Here is a tiny trained network, its code and every weight. The questions are about switching its units off for an input and a target symbol, where a switched-off unit gives its printed mean instead of its output.

import numpy as np


def w(rows, s, z=0):
    codes = np.array(rows[::2]) - 128.0
    scale = np.full(codes.shape[1], s)
    scale[-1] = z or s
    return codes * scale


def f(y):
    return np.maximum(y, 0)


def softmax(a):
    e = np.exp(a - a.max(-1, keepdims=True))
    return e / e.sum(-1, keepdims=True)


def log_softmax(a):
    a = a - a.max(-1, keepdims=True)
    return a - np.log(np.exp(a).sum(-1, keepdims=True))


def net(x, mask):
    ids = ['βδεζθλξσφω'.index(c) for c in x.split()]
    T = len(ids)
    res = E[ids] + P[:T]
    r = res
    for j in range(3):
        rows = slice(3 * j, 3 * j + 3)
        q, k, v = (r @ M[0][rows].T for M in (Q, K, V))
        z = softmax(np.where(np.tri(T) > 0, q @ k.T / 3**0.5, -1e9)) @ v
        o = O[0][rows]
        res = res + np.where(mask[j], z, o[:, -1]) @ o[:, :-1]
    y = f(res @ A[0][:, :-1].T + A[0][:, -1])
    res = res + np.where(mask[3:7], y, B[0][:, -1]) @ B[0][:, :-1]
    return log_softmax(res[-1] @ U[:, :-1].T + U[:, -1])


Q, K, V, O, A, B = {}, {}, {}, {}, {}, {}
E = w([
[87,115,136,169,139],'β',
[142,139,117,154,148],'δ',
[143,116,65,137,140],'ε',
[67,82,68,114,177],'ζ',
[181,123,2,122,131],'θ',
[144,117,88,132,153],'λ',
[22,38,153,170,124],'ξ',
[163,93,71,126,133],'σ',
[189,159,92,164,81],'φ',
[163,230,54,106,191],'ω',
],0.018)
P = w([
[141,93,87,158,151],'0',
[190,105,133,130,107],'1',
[79,154,142,161,103],'2',
[115,155,134,189,177],'3',
[167,104,149,82,130],'4',
[86,143,132,140,95],'5',
[104,151,104,198,174],'6',
[152,104,150,26,156],'7',
[96,122,118,130,83],'8',
[124,135,95,249,134],'9',
],0.02)
Q[0] = w([
[139,200,216,98,73],'head 1',
[132,138,124,9,44],'head 1',
[60,140,108,150,127],'head 1',
[138,160,133,117,132],'head 2',
[127,110,72,243,222],'head 2',
[136,86,153,180,131],'head 2',
[197,125,156,162,175],'head 3',
[18,204,67,183,122],'head 3',
[99,140,70,228,221],'head 3',
],0.011)
K[0] = w([
[162,158,158,217,142],'head 1',
[81,103,47,201,125],'head 1',
[106,80,199,115,96],'head 1',
[126,113,108,99,105],'head 2',
[143,114,186,10,118],'head 2',
[123,75,108,74,105],'head 2',
[150,66,164,122,98],'head 3',
[166,185,117,91,163],'head 3',
[139,103,196,14,119],'head 3',
],0.012)
V[0] = w([
[110,114,144,132,54],'head 1',
[94,9,147,127,111],'head 1',
[55,116,94,203,148],'head 1',
[44,142,89,106,95],'head 2',
[172,157,95,98,93],'head 2',
[118,34,74,50,145],'head 2',
[118,179,129,154,35],'head 3',
[142,104,124,172,74],'head 3',
[125,74,58,112,74],'head 3',
],0.012)
O[0] = w([
[59,86,105,224,33,52],'head 1',
[173,162,254,204,35,201],'head 1',
[99,195,131,197,141,212],'head 1',
[42,223,28,128,130,61],'head 2',
[122,43,18,99,102,127],'head 2',
[62,166,151,47,117,236],'head 2',
[134,139,87,157,50,1],'head 3',
[128,93,161,47,101,133],'head 3',
[85,76,86,102,83,203],'head 3',
],0.0079,0.005)
A[0] = w([
[111,134,98,106,127,56],'neuron 1',
[94,156,130,141,56,254],'neuron 2',
[140,122,128,10,161,161],'neuron 3',
[175,172,151,153,124,31],'neuron 4',
],0.012,0.0034)
B[0] = w([
[192,254,57,206,164,147],'neuron 1',
[155,132,69,47,164,224],'neuron 2',
[208,168,146,144,20,254],'neuron 3',
[101,54,115,141,23,178],'neuron 4',
],0.0092,0.0076)
U = w([
[163,93,161,73,96,147],'β',
[162,114,156,102,137,173],'δ',
[173,92,140,111,210,196],'ε',
[112,157,132,72,172,167],'ζ',
[115,73,61,123,122,99],'θ',
[146,115,83,98,183,101],'λ',
[103,138,119,120,76,2],'ξ',
[114,106,96,66,132,176],'σ',
[94,115,54,104,87,88],'φ',
[121,142,94,245,150,133],'ω',
],0.011,0.0039)

Each question gives the input, a string of symbols that net reads in full, and the target symbol t.
The units are the heads (3 rows each of Q, K, V and O) and the neurons (one row each of A and B). Each row of codes is followed by its name. A weight is (code - 128) times the scale printed after its matrix; where a second scale follows, it is the last column's (O, A, B and U).
mask holds one flag per unit, heads first, then neurons. A switched-off unit (its flag False) gives its mean, the last column of its rows in O or B, instead of its output. The means were averaged over made-up inputs and are rounded, as every weight is.
A unit's drop is (log p(t) with every unit on - log p(t) with that unit switched off) / (log p(t) with every unit on - log p(t) with every unit switched off).
The circuit of an input: a set's keep is (log p(t) with only the set's units on - log p(t) with every unit switched off) / (log p(t) with every unit on - log p(t) with every unit switched off). Starting from all 7 units, units are removed one at a time, each time the one whose removal leaves the highest keep (on an exact tie, the one counted first), for as long as the keep stays at least 0.8.
units of the circuit, in order: the units of the circuit, biggest drop first
most important unit: the unit with the biggest drop
k most important neurons: the k neurons with the biggest drops, biggest first
heads that matter: for each layer, one digit per head in row order, 1 if its drop is at least 0.15 and else 0, layers parted by /
input ζ δ σ ω φ β, target ω: most important unit : head 3
input θ β δ φ λ σ δ φ φ λ, target θ: heads that matter : 110
input β φ ζ β, target θ: units of the circuit, in order : [head 1; head 2]
input β φ δ δ β β δ σ θ λ, target β: units of the circuit, in order : [head 1; head 2]
input β δ λ δ β δ σ ω, target β: heads that matter : 000
input δ ω β, target ω: units of the circuit, in order : [head 3; head 2]
input ε ε β σ β σ φ ξ λ ω, target ξ: units of the circuit, in order : [head 1; neuron 4; head 2]
input ζ ω σ ζ δ β β, target ε: units of the circuit, in order : [head 1; head 2; head 3]
input φ ζ λ ζ θ λ ζ, target φ: heads that matter : 011
input λ ε λ θ β ξ φ ξ β β, target ξ: heads that matter : 110
input θ δ β β ω θ, target ω: heads that matter : 001
input θ ζ ω σ ζ ζ δ, target ζ: heads that matter : 010
input β σ ε ω ξ ζ, target ω: heads that matter : 001
input β ζ σ β σ ζ δ, target β: units of the circuit, in order : [head 2; head 1]
input ζ β β β β φ, target φ: most important unit : neuron 2
input ξ λ σ ζ ζ β β δ β β, target ε: heads that matter : 101
input ω σ ζ ε, target β: heads that matter : 111
input ω ζ β ε σ ζ β, target β: heads that matter : 110
input ξ ω β ω β ζ, target ω: units of the circuit, in order : [head 3; head 1]
input β β σ ζ δ β ξ, target ε: 2 most important neurons : [neuron 3; neuron 4]
input β ζ β β β θ β δ φ ξ, target ε: heads that matter : 101
input β δ σ β δ ω, target ω: units of the circuit, in order : [head 2; head 3]
input ζ σ ζ φ, target β: heads that matter : 111
input β β δ σ β δ β ζ, target β: units of the circuit, in order : [neuron 3]
